Below are the code and all the weights of a small trained network. Each question names an input and a class and asks about switching units off, where a switched-off unit gives its printed mean instead of its output.

import numpy as np


def w(rows, s, z=0):
    codes = np.array(rows[::2]) - 128.0
    scale = np.full(codes.shape[1], s)
    scale[-1] = z or s
    return codes * scale


def f(y):
    return y / 2 * (1 + np.tanh(0.7978845608 * (y + 0.044715 * y**3)))


def log_softmax(a):
    a = a - a.max(-1, keepdims=True)
    return a - np.log(np.exp(a).sum(-1, keepdims=True))


def net(x, mask):
    res = np.array(x, float).reshape(1, 3) / 4 @ E
    y = f(res @ A[0][:, :-1].T + A[0][:, -1])
    res = res + np.where(mask, y, B[0][:, -1]) @ B[0][:, :-1]
    return log_softmax(res[-1] @ U[:, :-1].T + U[:, -1])


A, B = {}, {}
E = w([
[26,191,157,125,127,109,156,127],'x0',
[157,167,108,221,142,60,65,199],'x1',
[137,156,214,176,170,211,3,102],'x2',
],0.012)
A[0] = w([
[145,153,165,110,132,191,89,98,168],'N1',
[123,99,113,127,127,76,158,145,86],'N2',
[151,158,114,179,133,57,84,171,106],'N3',
[250,90,104,126,136,141,120,128,123],'N4',
[119,127,127,108,122,152,133,123,246],'N5',
[120,114,122,93,115,147,122,118,89],'N6',
[127,124,164,133,141,156,97,144,80],'N7',
[140,118,143,70,140,171,150,134,114],'N8',
[122,103,131,98,122,189,150,102,84],'N9',
[110,119,138,117,135,169,153,89,109],'N10',
[84,146,149,147,136,113,147,137,171],'N11',
[53,163,109,139,132,111,110,128,122],'N12',
[99,129,156,168,149,169,97,153,139],'N13',
[143,136,100,108,133,107,166,146,82],'N14',
[158,124,105,101,127,87,197,137,162],'N15',
[135,148,131,123,136,161,84,121,78],'N16',
[65,159,154,128,133,123,138,129,68],'N17',
[121,141,119,139,125,166,103,115,93],'N18',
],0.018,0.012)
B[0] = w([
[56,91,75,152,137,87,85,126,248],'N1',
[86,154,144,208,101,147,101,40,171],'N2',
[248,146,104,203,192,94,187,151,220],'N3',
[83,103,199,11,85,212,184,184,209],'N4',
[146,86,60,110,235,85,104,237,204],'N5',
[169,188,158,132,92,131,183,82,145],'N6',
[91,181,127,141,93,156,146,24,176],'N7',
[166,147,156,217,144,130,183,135,175],'N8',
[233,189,152,178,101,134,169,95,181],'N9',
[204,148,158,193,109,120,153,137,179],'N10',
[120,71,138,81,139,172,145,185,185],'N11',
[123,120,184,44,77,181,176,148,183],'N12',
[82,111,102,165,119,97,96,116,215],'N13',
[75,167,165,170,84,130,118,52,164],'N14',
[56,100,70,161,121,102,56,113,214],'N15',
[111,132,130,184,28,125,138,76,174],'N16',
[152,141,204,79,24,219,181,82,170],'N17',
[86,168,124,130,105,142,154,81,159],'N18',
],0.018,0.019)
U = w([
[41,115,83,186,113,118,115,81,104],'0',
[199,153,135,201,172,118,193,143,134],'1',
[83,81,200,88,105,222,171,170,105],'2',
[94,55,45,109,249,93,94,224,253],'3',
[135,134,116,69,184,102,70,105,94],'4',
[142,199,181,111,167,109,118,84,90],'5',
],0.011,0.0076)

Each question gives the input, the list of numbers given to net, and the class t.
The units are the neurons (one row each of A and B). Each row of codes is followed by its name. A weight is (code - 128) times the scale printed after its matrix; where a second scale follows, it is the last column's (A, B and U).
mask holds one flag per neuron, in row order. A switched-off neuron (its flag False) gives its mean, the last column of its row in B, instead of its output. The means were averaged over made-up inputs and are rounded, as every weight is.
A unit's drop is (log p(t) with every unit on - log p(t) with that unit switched off) / (log p(t) with every unit on - log p(t) with every unit switched off).
The circuit of an input: a set's keep is (log p(t) with only the set's units on - log p(t) with every unit switched off) / (log p(t) with every unit on - log p(t) with every unit switched off). Starting from the 12 units with the biggest drops (on a tie, the unit counted first), units are removed one at a time, each time the one whose removal leaves the highest keep (on an exact tie, the one counted first), for as long as the keep stays at least 0.8.
circuit, biggest first: the units of the circuit, biggest drop first
most important unit: the unit with the biggest drop
k most important neurons: the k neurons with the biggest drops, biggest first
drop when u is switched off: that unit's drop, to one decimal
input [0,6,-5], class 1: circuit, biggest first -> (N3)
input [-4,-4,0], class 1: 4 most important neurons -> (N9, N12, N8, N11)
input [0,8,7], class 1: 4 most important neurons -> (N3, N15, N2, N14)
input [7,-2,5], class 2: 2 most important neurons -> (N17, N12)
input [-4,4,2], class 1: 3 most important neurons -> (N3, N5, N12)
input [8,8,0], class 1: 2 most important neurons -> (N3, N4)
input [0,7,6], class 1: 2 most important neurons -> (N3, N15)
input [-3,3,-2], class 3: 3 most important neurons -> (N9, N17, N12)
input [7,-6,1], class 2: 2 most important neurons -> (N3, N17)
input [8,7,-3], class 2: 2 most important neurons -> (N12, N11)
input [-8,1,7], class 2: 3 most important neurons -> (N4, N15, N2)
input [-5,4,2], class 2: 2 most important neurons -> (N4, N5)
input [4,0,-3], class 2: 2 most important neurons -> (N1, N3)
input [2,-3,3], class 3: most important unit -> N5
input [-1,5,3], class 1: 2 most important neurons -> (N3, N5)
input [-6,4,-1], class 2: drop when N4 is switched off -> 2.8
input [5,2,1], class 2: drop when N7 is switched off -> 0.0
input [3,-2,-3], class 3: drop when N4 is switched off -> 0.3
